Here is a tiny trained network, its code and every weight. The questions are about switching its units off for an input and a class, where a switched-off unit gives its printed mean instead of its output.

import numpy as np


def w(rows, s, z=0):
    codes = np.array(rows[::2]) - 128.0
    scale = np.full(codes.shape[1], s)
    scale[-1] = z or s
    return codes * scale


def f(y):
    return np.maximum(y, 0)


def log_softmax(a):
    a = a - a.max(-1, keepdims=True)
    return a - np.log(np.exp(a).sum(-1, keepdims=True))


def net(x, mask):
    res = np.array(x, float).reshape(1, 6) / 4 @ E
    y = f(res @ A[0][:, :-1].T + A[0][:, -1])
    res = res + np.where(mask, y, B[0][:, -1]) @ B[0][:, :-1]
    return log_softmax(res[-1] @ U[:, :-1].T + U[:, -1])


A, B = {}, {}
E = w([
[127,130,129,127,129],'x0',
[106,38,208,73,135],'x1',
[131,124,127,130,125],'x2',
[41,80,60,135,113],'x3',
[145,90,116,185,248],'x4',
[127,127,131,129,129],'x5',
],0.012)
A[0] = w([
[48,105,86,134,117,181],'n0',
[124,63,155,143,225,93],'n1',
[111,94,178,27,75,133],'n2',
[104,156,78,162,126,189],'n3',
[139,132,80,176,178,173],'n4',
[255,165,184,100,145,251],'n5',
[224,148,185,130,126,233],'n6',
[168,164,87,184,181,191],'n7',
[117,92,181,36,84,161],'n8',
[114,43,185,135,203,83],'n9',
[244,170,197,106,146,254],'n10',
[147,156,66,211,196,153],'n11',
[34,85,53,142,114,184],'n12',
[60,71,96,106,77,172],'n13',
[59,94,73,140,116,166],'n14',
[128,239,72,135,29,202],'n15',
[151,146,91,201,181,136],'n16',
[117,89,175,49,58,138],'n17',
[121,216,92,124,29,190],'n18',
[136,112,167,105,99,160],'n19',
[119,40,180,129,206,81],'n20',
[117,77,200,27,50,163],'n21',
[222,176,193,104,152,246],'n22',
[70,107,90,133,122,164],'n23',
],0.0083,0.0049)
B[0] = w([
[123,61,123,117,124,196],'n0',
[193,134,159,90,124,200],'n1',
[85,140,111,153,111,219],'n2',
[159,99,106,121,137,181],'n3',
[145,111,99,144,151,190],'n4',
[131,254,145,142,121,235],'n5',
[121,206,145,136,118,213],'n6',
[150,149,99,148,173,202],'n7',
[76,143,116,145,100,221],'n8',
[175,127,179,78,98,203],'n9',
[125,207,139,137,120,237],'n10',
[137,118,79,153,155,210],'n11',
[136,36,103,106,133,217],'n12',
[113,79,136,120,128,207],'n13',
[131,51,107,120,125,194],'n14',
[190,112,197,63,111,230],'n15',
[131,133,81,160,179,190],'n16',
[88,127,109,144,112,216],'n17',
[160,106,197,60,114,217],'n18',
[107,148,127,128,115,174],'n19',
[171,128,174,78,107,204],'n20',
[79,136,114,148,107,247],'n21',
[130,241,145,147,112,227],'n22',
[131,55,125,122,130,180],'n23',
],0.011)
U = w([
[180,177,184,68,120,244],'0',
[182,65,158,61,112,231],'1',
[147,179,100,254,182,6],'2',
[130,84,53,197,188,69],'3',
[37,183,133,195,84,103],'4',
[11,88,117,140,115,31],'5',
],0.0087,0.0014)

Each question gives the input, the list of numbers given to net, and the class t.
The units are the neurons (one row each of A and B). Each row of codes is followed by its name. A weight is (code - 128) times the scale printed after its matrix; where a second scale follows, it is the last column's (A, B and U).
mask holds one flag per neuron, in row order. A switched-off neuron (its flag False) gives its mean, the last column of its row in B, instead of its output. The means were averaged over made-up inputs and are rounded, as every weight is.
A unit's drop is (log p(t) with every unit on - log p(t) with that unit switched off) / (log p(t) with every unit on - log p(t) with every unit switched off).
The circuit of an input: a set's keep is (log p(t) with only the set's units on - log p(t) with every unit switched off) / (log p(t) with every unit on - log p(t) with every unit switched off). Starting from the 12 units with the biggest drops (on a tie, the unit counted first), units are removed one at a time, each time the one whose removal leaves the highest keep (on an exact tie, the one counted first), for as long as the keep stays at least 0.8.
units of the circuit, in order: the units of the circuit, biggest drop first
top k neurons: the k neurons with the biggest drops, biggest first
drop of u: that unit's drop, to one decimal
input [-3,1,2,1,2,6], class 1: units of the circuit, in order -> [n5 n22]
input [2,3,-1,1,2,2], class 1: units of the circuit, in order -> [n5 n22]
input [8,0,0,-6,2,4], class 2: top 2 neurons -> [n15 n18]
input [6,-2,4,6,-7,4], class 1: top neuron -> [n15]
input [0,5,4,4,0,3], class 5: top 2 neurons -> [n15 n18]
input [-4,0,0,7,-4,-4], class 1: top 3 neurons -> [n15 n18 n12]
input [-7,0,-2,4,-5,-1], class 1: top 2 neurons -> [n15 n18]
input [-8,6,1,7,2,-6], class 1: drop of n20 -> 0.2
input [-2,1,1,-2,-8,-7], class 4: drop of n21 -> 0.4
input [-3,-2,-4,-4,1,0], class 2: drop of n1 -> 0.1
input [-2,-1,8,2,2,1], class 3: drop of n15 -> 0.1
